Below is a small trained network, with its code and all its weights. Each question gives an input and a target symbol and asks what happens when units are switched off, that is, made to give their printed mean instead of their output.

import numpy as np


def w(rows, s, z=0):
    codes = np.array(rows[::2]) - 128.0
    scale = np.full(codes.shape[1], s)
    scale[-1] = z or s
    return codes * scale


def norm(h):
    return h / np.sqrt((h * h).mean(-1, keepdims=True) + 1e-5)


def softmax(a):
    e = np.exp(a - a.max(-1, keepdims=True))
    return e / e.sum(-1, keepdims=True)


def log_softmax(a):
    a = a - a.max(-1, keepdims=True)
    return a - np.log(np.exp(a).sum(-1, keepdims=True))


def net(x, mask):
    ids = ['ΞΣΦαβγδεζηθλμπτψ'.index(c) for c in x.split()]
    T = len(ids)
    res = E[ids] + P[:T]
    u = 0
    for l in range(2):
        r = norm(res)
        for j in range(3):
            rows = slice(3 * j, 3 * j + 3)
            q, k, v = (r @ M[l][rows].T for M in (Q, K, V))
            z = softmax(np.where(np.tri(T) > 0, q @ k.T / 3**0.5, -1e9)) @ v
            o = O[l][rows]
            res = res + np.where(mask[u + j], z, o[:, -1]) @ o[:, :-1]
        u += 3
    return log_softmax(norm(res)[-1] @ U[:, :-1].T + U[:, -1])


Q, K, V, O = {}, {}, {}, {}
E = w([
[77,156,94,119,136,158,73,136,73,114],'Ξ',
[79,190,140,82,115,157,107,146,85,148],'Σ',
[73,131,111,177,157,118,135,126,109,101],'Φ',
[77,98,175,153,120,123,129,108,116,170],'α',
[67,201,98,114,156,116,164,82,116,51],'β',
[77,184,121,103,148,130,131,100,100,81],'γ',
[51,124,132,208,144,116,134,159,88,58],'δ',
[113,47,192,214,179,145,96,166,93,140],'ε',
[59,94,167,238,138,145,179,138,107,74],'ζ',
[117,130,185,147,106,159,75,197,73,251],'η',
[48,132,130,203,144,114,119,83,121,50],'θ',
[138,97,160,161,123,148,146,200,67,196],'λ',
[102,123,153,243,143,148,118,168,73,69],'μ',
[62,160,123,180,86,152,81,131,110,136],'π',
[100,147,108,89,74,88,128,111,137,139],'τ',
[185,74,88,105,187,83,37,142,83,206],'ψ',
],0.016)
P = w([
[121,160,152,169,181,145,145,157,167,133],'0',
[119,48,39,86,116,144,165,180,169,140],'1',
[131,111,179,99,92,115,70,193,172,103],'2',
[95,192,118,163,91,152,154,6,98,155],'3',
[109,61,62,101,141,136,147,161,151,147],'4',
[126,145,178,97,92,108,85,131,134,48],'5',
[115,153,118,190,121,121,165,52,74,137],'6',
[100,74,67,114,150,140,138,149,110,122],'7',
[157,109,190,97,113,89,133,112,72,69],'8',
[97,145,142,186,129,95,177,79,56,170],'9',
[106,82,85,108,145,163,148,144,140,127],'10',
],0.017)
Q[0] = w([
[142,220,192,99,146,100,109,154,132,147],'L0H1',
[100,156,72,124,183,254,167,176,168,123],'L0H1',
[114,128,124,143,101,178,186,137,150,56],'L0H1',
[41,164,162,60,76,104,206,130,254,80],'L0H2',
[97,181,83,85,168,120,202,99,108,165],'L0H2',
[147,227,157,153,152,142,143,140,73,95],'L0H2',
[198,101,247,125,89,95,117,85,165,129],'L0H3',
[98,87,108,102,135,176,232,139,157,93],'L0H3',
[157,124,218,137,75,82,127,151,82,57],'L0H3',
],0.0073)
K[0] = w([
[121,226,117,161,79,55,122,153,123,141],'L0H1',
[106,134,131,185,138,185,98,127,83,149],'L0H1',
[2,131,108,205,67,127,138,174,78,82],'L0H1',
[72,110,94,141,70,128,182,96,61,139],'L0H2',
[136,90,92,125,106,80,112,137,132,126],'L0H2',
[167,175,194,104,100,120,108,149,177,89],'L0H2',
[116,56,47,119,100,89,94,149,75,77],'L0H3',
[62,149,109,152,128,172,187,238,164,145],'L0H3',
[92,62,75,76,157,56,128,108,31,136],'L0H3',
],0.0073)
V[0] = w([
[163,177,143,84,95,2,163,111,170,180],'L0H1',
[126,90,152,87,180,48,194,244,157,134],'L0H1',
[161,111,122,57,182,158,159,129,134,129],'L0H1',
[161,157,66,102,104,131,128,172,115,122],'L0H2',
[119,168,201,159,119,131,127,204,203,84],'L0H2',
[206,160,173,92,153,175,57,156,118,105],'L0H2',
[206,215,208,163,180,159,108,94,161,141],'L0H3',
[101,91,49,137,102,66,171,190,150,147],'L0H3',
[86,104,138,137,87,217,125,109,211,129],'L0H3',
],0.0075)
O[0] = w([
[181,162,181,223,181,182,63,114,83,44,134],'L0H1',
[130,199,65,108,41,149,109,129,144,53,227],'L0H1',
[102,180,147,131,91,139,232,113,155,150,88],'L0H1',
[94,70,152,224,131,137,118,187,172,129,127],'L0H2',
[141,200,196,118,140,158,75,29,172,146,128],'L0H2',
[66,140,151,152,106,116,181,73,128,77,3],'L0H2',
[191,70,137,183,126,167,205,136,174,184,71],'L0H3',
[112,181,113,111,100,205,2,215,96,149,215],'L0H3',
[173,96,150,209,122,229,208,123,43,93,161],'L0H3',
],0.0061,0.0048)
Q[1] = w([
[132,85,107,114,108,140,72,244,116,104],'L1H1',
[96,209,119,125,95,150,85,94,121,78],'L1H1',
[172,179,253,100,116,124,118,128,102,101],'L1H1',
[116,100,67,167,194,179,174,106,131,208],'L1H2',
[97,140,144,160,208,155,164,177,148,176],'L1H2',
[83,57,80,86,165,132,94,220,148,139],'L1H2',
[84,160,165,152,178,102,95,115,114,133],'L1H3',
[142,174,132,201,139,139,83,145,181,153],'L1H3',
[160,138,111,219,112,87,86,85,111,109],'L1H3',
],0.011)
K[1] = w([
[103,162,149,126,76,153,160,145,170,107],'L1H1',
[108,159,60,134,88,118,78,129,100,150],'L1H1',
[137,120,100,123,129,50,102,145,68,140],'L1H1',
[104,167,165,120,87,170,149,140,234,142],'L1H2',
[135,137,127,160,105,171,149,144,248,148],'L1H2',
[148,152,154,159,220,137,115,133,161,130],'L1H2',
[87,126,138,114,128,74,110,175,88,159],'L1H3',
[97,161,132,90,59,102,98,84,77,126],'L1H3',
[95,133,134,181,124,86,148,121,67,151],'L1H3',
],0.013)
V[1] = w([
[118,130,86,108,206,130,75,109,155,115],'L1H1',
[132,51,132,107,161,90,118,76,119,215],'L1H1',
[117,100,188,138,86,108,254,69,162,40],'L1H1',
[16,146,120,125,187,77,165,169,155,212],'L1H2',
[41,153,223,183,98,178,144,183,90,32],'L1H2',
[109,195,125,17,84,162,208,128,130,93],'L1H2',
[109,160,171,215,179,196,156,188,205,149],'L1H3',
[96,142,181,101,156,109,81,122,104,116],'L1H3',
[151,227,83,165,109,121,133,180,169,101],'L1H3',
],0.009)
O[1] = w([
[89,194,97,128,174,147,241,68,45,73,169],'L1H1',
[123,178,126,161,113,222,109,141,104,142,61],'L1H1',
[209,155,62,33,152,112,89,166,151,118,1],'L1H1',
[150,177,144,149,65,92,118,56,128,117,121],'L1H2',
[135,197,183,97,9,125,216,204,93,170,156],'L1H2',
[97,197,97,254,129,148,108,180,103,124,99],'L1H2',
[58,192,209,178,203,172,90,90,108,92,182],'L1H3',
[114,131,63,94,138,105,153,82,58,132,136],'L1H3',
[164,99,167,103,248,64,111,99,128,107,175],'L1H3',
],0.0099,0.0075)
U = w([
[115,235,195,246,206,135,145,30,109,185,204],'Ξ',
[116,180,65,192,33,121,118,66,120,158,240],'Σ',
[128,135,107,98,31,1,217,66,98,185,63],'Φ',
[145,93,68,159,122,245,83,177,121,102,186],'α',
[148,74,188,110,44,214,168,81,138,112,107],'β',
[64,172,101,78,96,186,102,98,165,153,65],'γ',
[119,183,153,84,74,114,50,204,65,77,149],'δ',
[134,108,149,146,75,130,148,108,188,149,93],'ε',
[102,128,178,203,106,64,96,151,207,193,22],'ζ',
[133,184,77,141,143,105,123,151,149,132,152],'η',
[133,208,73,139,180,59,130,152,120,121,116],'θ',
[106,62,114,70,125,91,38,42,162,86,130],'λ',
[164,175,130,165,101,105,137,161,172,121,253],'μ',
[133,173,174,46,92,112,151,71,184,175,104],'π',
[140,176,55,20,127,191,179,75,80,108,85],'τ',
[50,82,122,107,198,113,215,170,128,191,46],'ψ',
],0.007,0.0021)

Each question gives the input, a string of symbols that net reads in full, and the target symbol t.
The units are the heads (3 rows each of Q, K, V and O). Each row of codes is followed by its name. A weight is (code - 128) times the scale printed after its matrix; where a second scale follows, it is the last column's (O and U).
mask holds one flag per head, layer by layer. A switched-off head (its flag False) gives its mean, the last column of its rows in O, instead of its output. The means were averaged over made-up inputs and are rounded, as every weight is.
A unit's drop is (log p(t) with every unit on - log p(t) with that unit switched off) / (log p(t) with every unit on - log p(t) with every unit switched off).
The circuit of an input: a set's keep is (log p(t) with only the set's units on - log p(t) with every unit switched off) / (log p(t) with every unit on - log p(t) with every unit switched off). Starting from all 6 units, units are removed one at a time, each time the one whose removal leaves the highest keep (on an exact tie, the one counted first), for as long as the keep stays at least 0.8.
units of the circuit, in order: the units of the circuit, biggest drop first
unit that matters most: the unit with the biggest drop
heads that matter: for each layer, one digit per head in row order, 1 if its drop is at least 0.15 and else 0, layers parted by /
drop of u: that unit's drop, to one decimal
input γ μ ψ γ τ π ψ π Σ, target λ: heads that matter => 001 / 010
input α α ψ ψ τ Φ, target λ: units of the circuit, in order => L1H2
input θ θ τ τ π, target τ: units of the circuit, in order => L1H1; L0H2; L0H3; L0H1
input τ ψ η τ α τ α τ β, target δ: units of the circuit, in order => L0H3; L1H2
input θ Ξ τ ε τ, target τ: heads that matter => 111 / 111
input τ τ α τ, target Φ: heads that matter => 110 / 101
input ψ Σ ψ τ τ θ, target δ: units of the circuit, in order => L0H3; L0H1; L1H2
input τ θ τ τ τ τ π θ τ, target δ: units of the circuit, in order => L0H3; L1H2
input α τ Φ θ π ψ τ τ Φ, target δ: heads that matter => 001 / 000
input α τ ψ, target λ: heads that matter => 010 / 011
input μ δ τ τ θ, target π: units of the circuit, in order => L1H2; L0H3; L1H1; L1H3
input β π Ξ τ τ τ γ τ, target θ: heads that matter => 011 / 111
input μ ψ θ τ τ, target π: heads that matter => 111 / 111
input τ α ψ δ Φ Σ ε α ζ τ, target Σ: units of the circuit, in order => L1H3; L1H2
input ψ τ π Ξ α τ τ ζ ψ ψ, target Φ: units of the circuit, in order => L1H3
input β Ξ τ τ τ τ ψ δ, target θ: units of the circuit, in order => L1H1; L0H3; L1H2
input ψ γ τ, target λ: heads that matter => 000 / 010
input λ τ τ τ ψ, target ζ: heads that matter => 111 / 111
input λ α γ τ τ τ τ α τ, target δ: heads that matter => 001 / 000
input Ξ τ δ τ Φ, target Σ: unit that matters most => L0H1
input δ θ τ α τ α Ξ ψ, target Φ: heads that matter => 000 / 010
input λ δ τ π τ, target ζ: units of the circuit, in order => L0H3; L1H3; L1H1
input ψ τ τ τ, target Φ: heads that matter => 111 / 101
input λ Σ τ ψ π, target ζ: drop of L1H1 => 0.4
input α α τ Ξ Σ, target α: drop of L1H1 => 0.7
input α τ α, target δ: drop of L0H3 => 2.1
input ψ π θ ψ α μ, target λ: drop of L1H3 => 0.2
input Φ θ ψ α τ τ τ ψ, target Ξ: unit that matters most => L0H3
